Below is a small trained network, with its code and all its weights. Each question gives an input and a class and asks what happens when units are switched off, that is, made to give their printed mean instead of their output.

import numpy as np


def w(rows, s, z=0):
    codes = np.array(rows[::2]) - 128.0
    scale = np.full(codes.shape[1], s)
    scale[-1] = z or s
    return codes * scale


def norm(h):
    return h / np.sqrt((h * h).mean(-1, keepdims=True) + 1e-5)


def f(y):
    return y / 2 * (1 + np.tanh(0.7978845608 * (y + 0.044715 * y**3)))


def log_softmax(a):
    a = a - a.max(-1, keepdims=True)
    return a - np.log(np.exp(a).sum(-1, keepdims=True))


def net(x, mask):
    res = np.array(x, float).reshape(1, 7) / 4 @ E
    u = 0
    for l in range(4):
        y = f(norm(res) @ A[l][:, :-1].T + A[l][:, -1])
        res = res + np.where(mask[u : u + 10], y, B[l][:, -1]) @ B[l][:, :-1]
        u += 10
    return log_softmax(norm(res)[-1] @ U[:, :-1].T + U[:, -1])


A, B = {}, {}
E = w([
[31,174,164,145,118,117,86,117,119],'x0',
[171,123,166,109,179,25,76,76,51],'x1',
[102,126,164,45,217,106,155,156,203],'x2',
[145,40,103,97,86,135,4,104,217],'x3',
[123,197,51,114,141,97,87,165,125],'x4',
[136,102,135,199,164,101,130,180,150],'x5',
[131,129,128,129,125,126,130,128,128],'x6',
],0.0041)
A[0] = w([
[107,67,130,221,172,102,113,194,136,93],'0.n0',
[95,135,93,45,124,191,128,30,93,140],'0.n1',
[118,173,83,105,103,95,92,143,127,103],'0.n2',
[65,83,225,149,74,123,150,96,132,149],'0.n3',
[112,84,123,195,164,97,116,173,121,48],'0.n4',
[117,57,215,131,138,185,132,109,93,2],'0.n5',
[125,203,106,130,148,129,71,190,127,61],'0.n6',
[132,137,147,167,135,94,106,72,144,60],'0.n7',
[1,116,219,126,150,173,49,155,58,83],'0.n8',
[187,89,116,103,134,152,131,184,59,180],'0.n9',
],0.0063,0.0018)
B[0] = w([
[208,251,96,37,107,155,158,2,153,189],'0.n0',
[207,220,142,167,181,116,162,107,204,212],'0.n1',
[164,133,151,105,96,165,109,137,84,174],'0.n2',
[181,179,41,79,101,109,111,177,95,220],'0.n3',
[143,216,157,79,93,156,153,126,143,149],'0.n4',
[209,131,146,119,126,163,54,216,104,163],'0.n5',
[146,137,121,62,70,126,107,145,88,177],'0.n6',
[126,114,153,158,138,77,116,89,100,146],'0.n7',
[156,112,14,97,129,73,182,116,142,252],'0.n8',
[191,57,89,148,154,117,152,101,131,182],'0.n9',
],0.0059,0.0027)
A[1] = w([
[109,162,131,163,186,94,142,187,77,110],'1.n0',
[116,110,158,2,139,89,151,185,178,101],'1.n1',
[205,93,195,137,105,119,176,219,45,93],'1.n2',
[102,109,114,145,173,77,147,108,53,86],'1.n3',
[128,156,186,113,163,69,100,23,117,7],'1.n4',
[184,97,69,109,78,120,51,171,174,101],'1.n5',
[140,177,44,74,113,124,116,176,90,134],'1.n6',
[50,117,171,59,255,137,128,139,158,73],'1.n7',
[97,109,198,99,171,128,153,144,131,71],'1.n8',
[62,155,122,167,76,47,110,116,144,91],'1.n9',
],0.0054,0.0016)
B[1] = w([
[110,117,204,78,136,246,90,78,78,160],'1.n0',
[156,83,139,253,26,122,161,162,78,202],'1.n1',
[75,151,160,92,98,125,118,170,107,178],'1.n2',
[76,99,126,205,206,138,159,117,161,164],'1.n3',
[200,140,121,210,141,88,135,168,148,173],'1.n4',
[51,103,205,77,157,128,154,101,95,235],'1.n5',
[114,137,152,101,187,127,80,208,110,255],'1.n6',
[142,132,162,199,10,26,190,208,150,161],'1.n7',
[120,57,115,187,86,161,129,98,150,113],'1.n8',
[195,4,60,98,153,117,195,99,154,143],'1.n9',
],0.0044,0.0035)
A[2] = w([
[147,139,59,205,75,192,78,26,29,101],'2.n0',
[164,131,195,100,78,142,152,112,145,114],'2.n1',
[220,57,148,80,90,159,226,107,117,62],'2.n2',
[102,113,127,126,76,72,49,86,248,106],'2.n3',
[41,145,51,97,39,100,164,102,138,132],'2.n4',
[116,120,60,207,89,148,169,195,63,250],'2.n5',
[62,143,98,121,99,254,177,171,205,72],'2.n6',
[158,54,106,112,156,165,171,118,132,54],'2.n7',
[56,173,163,137,162,190,188,150,128,82],'2.n8',
[145,212,162,168,152,148,104,122,217,175],'2.n9',
],0.0055,0.0015)
B[2] = w([
[117,114,167,100,70,75,201,184,196,241],'2.n0',
[125,176,120,119,89,151,100,150,124,156],'2.n1',
[109,176,60,90,156,96,90,144,114,214],'2.n2',
[125,80,148,53,174,198,163,68,92,207],'2.n3',
[193,113,84,162,173,85,157,150,154,195],'2.n4',
[112,69,143,129,123,154,130,132,188,255],'2.n5',
[190,118,102,211,125,117,41,98,118,240],'2.n6',
[102,140,80,101,156,63,140,130,116,133],'2.n7',
[100,123,109,157,157,182,122,58,123,172],'2.n8',
[219,165,147,75,1,92,135,71,112,152],'2.n9',
],0.0067,0.0029)
A[3] = w([
[106,77,169,158,178,187,145,40,142,249],'3.n0',
[148,92,64,152,98,146,104,193,75,175],'3.n1',
[143,79,171,82,55,119,128,121,190,151],'3.n2',
[180,199,132,116,121,181,203,142,101,253],'3.n3',
[187,45,99,45,87,116,83,115,111,171],'3.n4',
[82,122,3,153,192,99,170,139,50,145],'3.n5',
[151,115,204,187,185,41,90,71,63,99],'3.n6',
[108,104,157,161,165,154,28,147,198,129],'3.n7',
[185,177,73,147,124,147,127,65,240,162],'3.n8',
[149,126,164,115,139,140,57,218,28,176],'3.n9',
],0.0056,0.0021)
B[3] = w([
[71,54,166,246,59,211,157,37,6,151],'3.n0',
[77,97,151,137,163,24,32,123,196,180],'3.n1',
[97,197,213,180,149,95,213,193,130,184],'3.n2',
[55,133,236,12,138,184,85,110,133,222],'3.n3',
[28,177,132,133,191,192,197,170,113,253],'3.n4',
[122,24,78,82,170,170,132,118,152,193],'3.n5',
[208,114,26,222,7,229,90,46,189,193],'3.n6',
[186,200,110,189,107,216,93,124,71,134],'3.n7',
[157,117,140,120,110,53,122,66,38,217],'3.n8',
[44,162,164,232,100,142,1,175,147,179],'3.n9',
],0.0046)
U = w([
[209,93,71,240,75,157,78,62,124,252],'0',
[25,71,198,113,166,248,203,72,46,144],'1',
[207,228,169,12,85,105,177,78,101,93],'2',
[104,91,188,162,66,48,234,234,197,78],'3',
[75,160,148,108,146,161,17,231,115,89],'4',
[120,47,2,49,216,64,154,131,132,58],'5',
],0.0091,0.0032)

Each question gives the input, the list of numbers given to net, and the class t.
The units are the neurons (one row each of A and B). Each row of codes is followed by its name. A weight is (code - 128) times the scale printed after its matrix; where a second scale follows, it is the last column's (A, B and U).
mask holds one flag per neuron, layer by layer. A switched-off neuron (its flag False) gives its mean, the last column of its row in B, instead of its output. The means were averaged over made-up inputs and are rounded, as every weight is.
A unit's drop is (log p(t) with every unit on - log p(t) with that unit switched off) / (log p(t) with every unit on - log p(t) with every unit switched off).
The circuit of an input: a set's keep is (log p(t) with only the set's units on - log p(t) with every unit switched off) / (log p(t) with every unit on - log p(t) with every unit switched off). Starting from the 12 units with the biggest drops (on a tie, the unit counted first), units are removed one at a time, each time the one whose removal leaves the highest keep (on an exact tie, the one counted first), for as long as the keep stays at least 0.8.
units of the circuit, in order: the units of the circuit, biggest drop first
unit that matters most: the unit with the biggest drop
top k neurons: the k neurons with the biggest drops, biggest first
k most important neurons of layer l: the k neurons of layer l with the biggest drops, biggest first
input [-3,-1,8,3,8,0,8], class 3: units of the circuit, in order -> (1.n7 1.n1)
input [3,5,-3,2,-8,5,7], class 4: top 3 neurons -> (0.n5 0.n3 3.n9)
input [-2,-8,-3,-6,-4,-7,4], class 0: units of the circuit, in order -> (2.n6)
input [1,8,5,4,5,-8,-7], class 0: top 3 neurons -> (3.n6 0.n0 2.n0)
input [-5,7,-5,-8,1,7,-6], class 1: units of the circuit, in order -> (3.n3 1.n0)
input [-8,3,-1,7,-8,8,-4], class 2: top 4 neurons -> (0.n0 2.n2 0.n4 0.n8)
input [1,-6,-1,4,-7,2,8], class 4: top 2 neurons -> (0.n5 0.n3)
input [-8,7,-6,-3,8,1,-4], class 4: units of the circuit, in order -> (3.n9 0.n8 1.n2 0.n1)
input [-2,-2,7,-2,-8,0,-4], class 4: units of the circuit, in order -> (0.n5 2.n2)
input [-1,-6,-7,8,-3,2,5], class 1: top 4 neurons -> (2.n3 1.n5 3.n4 1.n1)
input [7,2,-8,-7,1,0,7], class 3: top 2 neurons -> (2.n0 1.n5)
input [1,4,-4,3,2,-6,8], class 2: units of the circuit, in order -> (0.n1 2.n6)
input [-6,6,-1,7,-8,-4,2], class 4: units of the circuit, in order -> (0.n5 2.n2 3.n4 0.n8)
input [-8,-8,8,-3,-1,-6,-4], class 0: top 3 neurons -> (2.n6 0.n8 2.n0)
input [8,8,-2,-1,2,4,4], class 0: units of the circuit, in order -> (3.n6)
input [6,8,7,6,4,-7,-8], class 0: 2 most important neurons of layer 2 -> (2.n0 2.n2)
input [3,2,5,3,-8,-6,8], class 4: units of the circuit, in order -> (0.n5 0.n3 3.n9)
input [-5,-4,8,-8,8,0,-3], class 1: top 3 neurons -> (2.n8 1.n0 0.n3)
input [4,6,0,5,-6,7,2], class 2: top 3 neurons -> (0.n0 0.n4 2.n6)
input [8,3,0,-3,-5,8,3], class 2: units of the circuit, in order -> (0.n0)
input [-7,-5,6,-2,-3,7,-3], class 2: top 3 neurons -> (0.n0 0.n8 2.n9)
input [8,-8,-3,6,7,-2,-2], class 0: 2 most important neurons of layer 3 -> (3.n7 3.n3)
input [6,1,-2,-4,-6,0,8], class 4: top 3 neurons -> (0.n3 0.n5 1.n6)
input [5,-6,-1,-5,0,-5,1], class 0: top 2 neurons -> (2.n6 0.n0)
input [5,1,6,2,-7,2,3], class 4: top 2 neurons -> (0.n3 0.n5)
input [6,-4,-3,0,-5,-4,0], class 5: top 2 neurons -> (0.n8 0.n3)
input [-7,2,-5,-7,-1,5,6], class 1: unit that matters most -> 0.n8
